Below is a small trained network, with its code and all its weights. Each question gives an input and a class and asks what happens when units are switched off, that is, made to give their printed mean instead of their output.

import numpy as np


def w(rows, s, z=0):
    codes = np.array(rows[::2]) - 128.0
    scale = np.full(codes.shape[1], s)
    scale[-1] = z or s
    return codes * scale


def norm(h):
    return h / np.sqrt((h * h).mean(-1, keepdims=True) + 1e-5)


def f(y):
    return y / 2 * (1 + np.tanh(0.7978845608 * (y + 0.044715 * y**3)))


def log_softmax(a):
    a = a - a.max(-1, keepdims=True)
    return a - np.log(np.exp(a).sum(-1, keepdims=True))


def net(x, mask):
    res = np.array(x, float).reshape(1, 2) / 4 @ E
    u = 0
    for l in range(3):
        y = f(norm(res) @ A[l][:, :-1].T + A[l][:, -1])
        res = res + np.where(mask[u : u + 4], y, B[l][:, -1]) @ B[l][:, :-1]
        u += 4
    return log_softmax(norm(res)[-1] @ U[:, :-1].T + U[:, -1])


A, B = {}, {}
E = w([
[96,170,2,129,64,165,91],'x0',
[63,100,122,94,65,7,75],'x1',
],0.0085)
A[0] = w([
[158,84,206,85,154,119,117,63],'0.n1',
[178,197,140,196,155,168,150,210],'0.n2',
[3,159,37,101,181,179,132,35],'0.n3',
[178,178,140,146,146,60,143,4],'0.n4',
],0.0061,0.003)
B[0] = w([
[87,207,149,227,34,127,158,186],'0.n1',
[39,109,73,19,94,67,87,252],'0.n2',
[167,97,108,253,162,26,113,192],'0.n3',
[132,195,151,118,63,136,114,104],'0.n4',
],0.0072,0.0037)
A[1] = w([
[205,151,89,117,161,248,150,139],'1.n1',
[146,144,77,162,91,179,82,3],'1.n2',
[86,113,128,175,79,92,113,101],'1.n3',
[180,1,91,127,222,106,123,185],'1.n4',
],0.0097,0.0029)
B[1] = w([
[137,70,141,99,167,64,4,230],'1.n1',
[149,157,173,182,70,125,180,191],'1.n2',
[80,120,112,94,156,185,107,255],'1.n3',
[56,132,181,105,109,149,153,157],'1.n4',
],0.011,0.0047)
A[2] = w([
[197,175,35,254,49,130,129,3],'2.n1',
[38,188,116,103,122,218,167,142],'2.n2',
[163,113,245,201,176,89,181,82],'2.n3',
[123,183,34,178,134,71,93,105],'2.n4',
],0.0083,0.0025)
B[2] = w([
[126,186,153,180,64,189,182,250],'2.n1',
[246,151,90,112,189,89,210,217],'2.n2',
[154,182,92,190,43,201,126,245],'2.n3',
[160,108,254,157,153,173,134,253],'2.n4',
],0.0099,0.0044)
U = w([
[132,166,169,246,60,179,153,229],'0',
[60,65,139,38,152,101,38,169],'1',
[209,150,75,75,169,85,220,3],'2',
],0.013,0.0016)

Each question gives the input, the list of numbers given to net, and the class t.
The units are the neurons (one row each of A and B). Each row of codes is followed by its name. A weight is (code - 128) times the scale printed after its matrix; where a second scale follows, it is the last column's (A, B and U).
mask holds one flag per neuron, layer by layer. A switched-off neuron (its flag False) gives its mean, the last column of its row in B, instead of its output. The means were averaged over made-up inputs and are rounded, as every weight is.
A unit's drop is (log p(t) with every unit on - log p(t) with that unit switched off) / (log p(t) with every unit on - log p(t) with every unit switched off).
The circuit of an input: a set's keep is (log p(t) with only the set's units on - log p(t) with every unit switched off) / (log p(t) with every unit on - log p(t) with every unit switched off). Starting from all 12 units, units are removed one at a time, each time the one whose removal leaves the highest keep (on an exact tie, the one counted first), for as long as the keep stays at least 0.8.
circuit, biggest first: the units of the circuit, biggest drop first
k most important neurons: the k neurons with the biggest drops, biggest first
top k neurons in layer l: the k neurons of layer l with the biggest drops, biggest first
drop of u: that unit's drop, to one decimal
input [0,-3], class 2: most important neuron -> (0.n2)
input [1,1], class 2: circuit, biggest first -> (2.n2; 1.n1)
input [3,2], class 2: circuit, biggest first -> (1.n1; 2.n2; 1.n3)
input [-6,6], class 0: 4 most important neurons -> (0.n2; 1.n1; 2.n3; 0.n1)
input [-1,-3], class 2: circuit, biggest first -> (0.n2; 1.n1; 2.n2)
input [6,-7], class 1: 3 most important neurons -> (1.n1; 0.n1; 2.n3)
input [-1,3], class 2: 4 most important neurons -> (1.n1; 1.n3; 2.n2; 0.n2)
input [8,7], class 0: 2 most important neurons -> (0.n2; 1.n1)
input [-8,6], class 0: 3 most important neurons -> (2.n3; 0.n2; 1.n1)
input [1,-1], class 2: 3 most important neurons -> (1.n1; 1.n4; 2.n2)
input [2,-4], class 1: 2 most important neurons -> (0.n1; 1.n1)
input [2,-2], class 2: 3 most important neurons -> (1.n1; 2.n2; 1.n4)
input [-4,-5], class 1: 2 most important neurons -> (1.n1; 0.n3)
input [-8,5], class 0: circuit, biggest first -> (2.n3)
input [0,-1], class 2: 2 most important neurons -> (1.n1; 0.n2)
input [1,0], class 2: top 2 neurons in layer 1 -> (1.n4; 1.n1)
input [-5,-7], class 1: drop of 1.n1 -> 1.0
input [1,-8], class 1: drop of 1.n1 -> 0.9
input [-3,-7], class 1: drop of 1.n1 -> 0.6
input [-2,-6], class 1: drop of 1.n1 -> 0.4
